Here is a tiny trained network, its code and every weight. The questions are about switching its units off for an input and a target symbol, where a switched-off unit gives its printed mean instead of its output.

import numpy as np


def w(rows, s, z=0):
    codes = np.array(rows[::2]) - 128.0
    scale = np.full(codes.shape[1], s)
    scale[-1] = z or s
    return codes * scale


def f(y):
    return y / 2 * (1 + np.tanh(0.7978845608 * (y + 0.044715 * y**3)))


def softmax(a):
    e = np.exp(a - a.max(-1, keepdims=True))
    return e / e.sum(-1, keepdims=True)


def log_softmax(a):
    a = a - a.max(-1, keepdims=True)
    return a - np.log(np.exp(a).sum(-1, keepdims=True))


def net(x, mask):
    ids = ['βδζξπτ'.index(c) for c in x.split()]
    T = len(ids)
    res = E[ids] + P[:T]
    u = 0
    for l in range(2):
        r = res
        for j in range(2):
            rows = slice(2 * j, 2 * j + 2)
            q, k, v = (r @ M[l][rows].T for M in (Q, K, V))
            z = softmax(np.where(np.tri(T) > 0, q @ k.T / 2**0.5, -1e9)) @ v
            o = O[l][rows]
            res = res + np.where(mask[u + j], z, o[:, -1]) @ o[:, :-1]
        u += 2
        y = f(res @ A[l][:, :-1].T + A[l][:, -1])
        res = res + np.where(mask[u : u + 4], y, B[l][:, -1]) @ B[l][:, :-1]
        u += 4
    return log_softmax(res[-1] @ U[:, :-1].T + U[:, -1])


Q, K, V, O, A, B = {}, {}, {}, {}, {}, {}
E = w([
[73,119,79],'β',
[66,134,70],'δ',
[148,115,155],'ζ',
[177,50,140],'ξ',
[191,110,75],'π',
[114,7,61],'τ',
],0.017)
P = w([
[60,102,175],'0',
[78,114,154],'1',
[85,112,144],'2',
[98,112,129],'3',
[110,112,116],'4',
[124,112,106],'5',
[139,109,96],'6',
[151,109,80],'7',
[169,107,68],'8',
[184,103,55],'9',
[205,96,45],'10',
[211,100,22],'11',
[224,99,2],'12',
],0.012)
Q[0] = w([
[174,196,126],'0.h1',
[92,219,196],'0.h1',
[121,56,75],'0.h2',
[5,37,52],'0.h2',
],0.012)
K[0] = w([
[77,161,100],'0.h1',
[140,169,200],'0.h1',
[200,151,3],'0.h2',
[177,88,99],'0.h2',
],0.014)
V[0] = w([
[183,254,86],'0.h1',
[180,88,155],'0.h1',
[217,76,87],'0.h2',
[49,160,209],'0.h2',
],0.0082)
O[0] = w([
[96,248,3,2],'0.h1',
[40,50,176,125],'0.h1',
[18,84,250,214],'0.h2',
[158,152,25,24],'0.h2',
],0.0071,0.0088)
A[0] = w([
[150,98,177,113],'0.n1',
[80,158,120,226],'0.n2',
[138,23,92,3],'0.n3',
[254,120,115,211],'0.n4',
],0.012,0.0057)
B[0] = w([
[7,247,117,252],'0.n1',
[191,195,136,151],'0.n2',
[159,125,20,254],'0.n3',
[1,41,235,154],'0.n4',
],0.0066,0.0096)
Q[1] = w([
[159,171,9],'1.h1',
[5,110,166],'1.h1',
[159,84,100],'1.h2',
[193,168,191],'1.h2',
],0.015)
K[1] = w([
[168,232,19],'1.h1',
[2,115,249],'1.h1',
[236,95,111],'1.h2',
[230,226,79],'1.h2',
],0.008)
V[1] = w([
[127,140,154],'1.h1',
[168,75,138],'1.h1',
[141,145,75],'1.h2',
[172,158,248],'1.h2',
],0.012)
O[1] = w([
[219,179,87,137],'1.h1',
[62,12,150,135],'1.h1',
[38,179,168,52],'1.h2',
[203,2,166,2],'1.h2',
],0.0095,0.0094)
A[1] = w([
[119,120,154,112],'1.n1',
[207,173,56,255],'1.n2',
[153,131,253,210],'1.n3',
[116,165,181,187],'1.n4',
],0.013,0.008)
B[1] = w([
[76,167,199,139],'1.n1',
[223,208,87,172],'1.n2',
[251,200,121,254],'1.n3',
[135,144,208,231],'1.n4',
],0.013,0.0041)
U = w([
[96,137,13,84],'β',
[164,210,44,116],'δ',
[166,110,33,164],'ζ',
[122,7,114,184],'ξ',
[202,144,188,175],'π',
[84,175,193,1],'τ',
],0.011,0.0062)

Each question gives the input, a string of symbols that net reads in full, and the target symbol t.
The units are the heads (2 rows each of Q, K, V and O) and the neurons (one row each of A and B). Each row of codes is followed by its name. A weight is (code - 128) times the scale printed after its matrix; where a second scale follows, it is the last column's (O, A, B and U).
mask holds one flag per unit, layer by layer, with each layer's heads first. A switched-off unit (its flag False) gives its mean, the last column of its rows in O or B, instead of its output. The means were averaged over made-up inputs and are rounded, as every weight is.
A unit's drop is (log p(t) with every unit on - log p(t) with that unit switched off) / (log p(t) with every unit on - log p(t) with every unit switched off).
The circuit of an input: a set's keep is (log p(t) with only the set's units on - log p(t) with every unit switched off) / (log p(t) with every unit on - log p(t) with every unit switched off). Starting from all 12 units, units are removed one at a time, each time the one whose removal leaves the highest keep (on an exact tie, the one counted first), for as long as the keep stays at least 0.8.
circuit, biggest first: the units of the circuit, biggest drop first
top k neurons: the k neurons with the biggest drops, biggest first
top k neurons in layer l: the k neurons of layer l with the biggest drops, biggest first
input τ β δ ξ ξ, target ξ: top 2 neurons -> [0.n3, 0.n4]
input ζ β π β δ ζ β, target ζ: top 2 neurons in layer 1 -> [1.n4, 1.n2]
input π τ δ τ ζ β β β ξ τ β δ, target τ: top 2 neurons -> [0.n3, 0.n1]
input ζ δ τ δ π π δ ξ δ τ β, target τ: circuit, biggest first -> [0.h2, 1.n4]
input β π β δ π β β δ δ β β ξ δ, target ξ: circuit, biggest first -> [0.h2, 1.h2]
input ζ β β ξ δ δ ζ δ δ, target ζ: top 3 neurons in layer 1 -> [1.n3, 1.n4, 1.n1]
input ζ π ζ β β, target π: circuit, biggest first -> [0.n3, 1.h2, 1.n3]
input β β δ δ, target δ: circuit, biggest first -> [0.h2, 1.n2]
input ξ δ β β δ β τ β π δ, target π: top 2 neurons in layer 1 -> [1.n3, 1.n4]
input β τ ζ δ δ δ β β δ δ β π β, target π: circuit, biggest first -> [0.h2, 1.n3]
input τ δ δ β, target δ: circuit, biggest first -> [0.n3, 0.h2, 1.h1]
input β δ τ β β δ δ π π β δ, target π: circuit, biggest first -> [0.h2, 1.h2, 1.n3]
input δ β β, target δ: circuit, biggest first -> [0.h2]
input β β β β π ξ π, target π: circuit, biggest first -> [1.n3, 1.h2, 0.n4]
input β β τ τ δ, target τ: top 2 neurons -> [0.n3, 1.n4]
input β τ β β β ξ ξ β β β ξ ζ δ, target ξ: top 2 neurons -> [0.n4, 0.n3]
input ζ ζ β β ζ δ, target ζ: top neuron in layer 0 -> [0.n1]
input β β ζ β, target ζ: top 2 neurons in layer 0 -> [0.n1, 0.n4]
input β β β, target β: top 2 neurons -> [0.n1, 1.n3]
input π δ β τ ζ ξ, target τ: top 2 neurons -> [0.n1, 0.n3]
input π β π β β δ τ δ π π, target π: top 3 neurons -> [1.n3, 0.n4, 1.n4]
input ζ π π β β β δ ξ, target ξ: top 2 neurons -> [0.n4, 0.n2]
input ζ τ π, target τ: top 4 neurons -> [0.n3, 0.n1, 0.n2, 1.n4]
